(in the rows, 128 means zero)
Each row has two labels, one from each of two sets.
[129 142 127 108 103 114 129 154 130 133 115 116 146 128  99 123 127  97
 133 129 124 117 101 155 130 126 133 153 126 105 137 124  63 112 127 103
 125 142 121]  j408 & L
[133 129 118 131 129 125 124 122 123 143 128 124 125 152 108 129 108 104
 123 133 137 128 107 155 140 138 127 125  90 143 141 125  90 127 140 114
 128 124 126]  j408 & Y
[107 116 121 141  92 106 129 126 128 140 138 122 133 144  86 129  91 106
 128 145 137 124 108 139 145 121 120 137 122 113 122 109 101 114 132 113
 142 128 135]  j408 & Y
[124 132 117 118 123 111 108 139 130 118 114 120 141 123 111 115 105  87
 124 145 153 123 123 143 151 113 144 136 132 122 132 132  66 110 120 106
 137 128 152]  j326 & Y
[117 129 106 140 126 123 156 122 118 116 129 131 138 116  91 121  83 116
 129 106 125 141 120 117 128 137 102 155 131 112 148 116 129 142 124 129
 146 113 137]  j894 & Y
[131 138 119 154  88 124 151 142 140 143 132 134 121 126  97 161 106 100
 135 125 134 111 122 135 137 122 128 127 121 106 122 163  98 123 135 107
 119 148 107]  j408 & L
[129 140 109 113 123 133 130 118 137 135 120 115 125 142  96 131  93 113
 121 140 117 114 114 149 158 129 146 118 131 111 124 151  72 122 127  95
 119 127 119]  j408 & Y
[143 148 111  60 152 178  91  97 104 126 111 125 120 165 119 135  90  71
 117  95 126  92 136 142 120 148 132 125 138 168 135 100   4 104 134  49
 105  55 107]  j326 & Y
[128 137 117 145 109 125 129 118 130 127 131 131 119 134 103 128  78 118
 126 132 122 127 121 135 132 130  95 122 126 123 129 124 104 122 143 111
 133 120 129]  j408 & Y
[116 129 125 122 156 132 113 133 127 117 121 141 138 110 107 132 117 112
 135 111 114 133 109 116 140 139 100 168 133 108 135 115 117 103 131  89
 141  98 131]  j894 & Y
[127 124 133 121 133 126 114 101 119 112 130 125 140 122 139 118 185 126
 130 116 125 142 134 120  80 115 117 131 138 114 140 114 125 127 135 144
 132 124 124]  j894 & Y
[134 137 126 148 118 107 171 137 135 137 121 124 129 133  97 123 130 127
 132 142 134 124 122 132 156 119 140 114 124 116 124 130 114 128 123  93
 124 151 129]  j408 & Y
[132 135 113 124 152  96 111 123 120 130 102 122 135 132 106 113 121 107
 128 126 130 119 134 135 146 133 127 151 144 127 124 136  75 120 129 132
 128 122 127]  j326 & Y
[120 147 105 136  90 122 121 120 132 121 142 129 123 120  88 129  56 104
 144 124 127 115 128 139 126 148 129 144 143 119 135  95  89 112 117 106
 134 131 111]  j408 & Y
[110 129 118 140 139 115 117 127 122 131 127 113 138 135 128 122 202 140
 122 125 132 135 126 114 142 117 128 132 130 130 118 130 110 126 126 108
 133 126 138]  j534 & Y
[124 131 133 111 129 108 133 139 129 139 121 129 145 132  99 109 134 112
 127 125 116 115 116 141 141 121 130 134 101 118 139 124  86 110 138 143
 140 126 141]  j408 & Y

Each row has two labels, one from each of two sets.
[140 126 135 106 121 126 129 131 130 144 116 114 129 117 133 131 154 129
 131 128 121 132 129 135 119 131 123 118 130 115 135 125 127 126 113 114
 147 125 134]  j748 & <49>
[127 117 129 151 130 143 121 126 129  86 153 138 143 117 131 142  71 141
 128 116 130 118 126 124 132 123 137 138 127 126 111 136 128 125 143 147
 128 130 126]  j748 & <44>
[113 132 139 108 131 162 119 136 139  75 149 146 146 132 110 127  80 152
 124 113 136 111 127 121 129 123 149 126 132 120 109 125 116 136 144 116
  76 128 123]  j431 & <45>
[132 126 111 126 129 108 132 130 139 161 110 113 116 139 139 137 210 117
 126 121 120 152 117 134 113 133 111 135 107 128 141 114 132 104 103 108
 166 120 153]  j431 & <48>
[116 128 126 115 132 121 129 129 130 119 119 122 131 115 132 129 132 125
 126 134 116 139 132 130 127 126 130 127 115 118 113 145 129 122  99 120
 153 128 140]  j748 & <45>
[139 119 122 119 130 132 130 125 128  90 147 140 129 114 129 136 105 131
 130 136 116 136 126 131 127 129 127 131 138 115 125 136 139 125 117 146
 137 123 134]  J822 & <44>
[106 126 133 149 136 129 124 124 122 110 131 128 140 118 128 127  90 127
 132 137 118 125 131 106 138 133 115 125 128 127 108 135 129 129 130 136
 119 128 132]  j748 & <45>
[123 125 124 135 126 136 129 123 125  83 146 141 134 117 121 130 116 129
 124 122 121 143 122 130 128 149 137 126 114 118 113 135 124 119 147 138
 130 133 135]  j64 & <44>
[117 125 138 162 136 145 116 155 128  87 139 142 132 122 117 128  91 145
 130 110 142 114 132 120 130 125 132 143 124 118 100 127 116 118 147 117
 103 130 123]  j431 & <45>
[109 133 142 141 126 146 124 127 116 100 130 136 139 129 124 133  89 127
 130 124 137 113 130 136 141 125 132 122 137 134 108 139 119 141 182 140
 118 130 129]  j748 & <44>
[112 130 149 117 124 162 112 130 129  67 148 149 153 139 107 133  83 138
 128 104 141 113 126 123 140 124 142 127 118 133 118 129 120 135 190 140
 109 131 132]  j748 & <44>
[141 128 141  93 126 143 124 131 137 146 125 128 135 139 122 133 121 142
 126 111 139 101 126 131 124 134 128 129 138 135 139 123 132 147 123 110
 119 134 122]  J822 & <48>
[126 130 143 114 127 130 132 129 128 166 120 113 131 140 130 134 128 122
 136 129 131 118 138 132 137 132 124 123 138 135 130 124 122 136 134 120
 135 128 122]  j748 & <48>
[133 130 127 108 128 143 128 132 135  82 139 138 142 120 132 133  93 134
 133 122 116 122 128 132 129 125 140 124 129 118 124 139 135 134 135 143
 133 128 135]  J822 & <44>
[113 128 121 120 121 134 130 134 134  89 153 136 144 120 127 139 122 128
 123 131 115 142 117 131 127 131 138 121 113 118 132 136 131 135 127 138
 137 127 148]  J822 & <44>
[155 131 128  88 111 148 128 122 143  90 147 132 137 130 129 136 131 148
 123 112 134 132 121 145 125 132 130 127 121 128 143 120 136 133 135 129
 134 128 146]  J822 & <47>
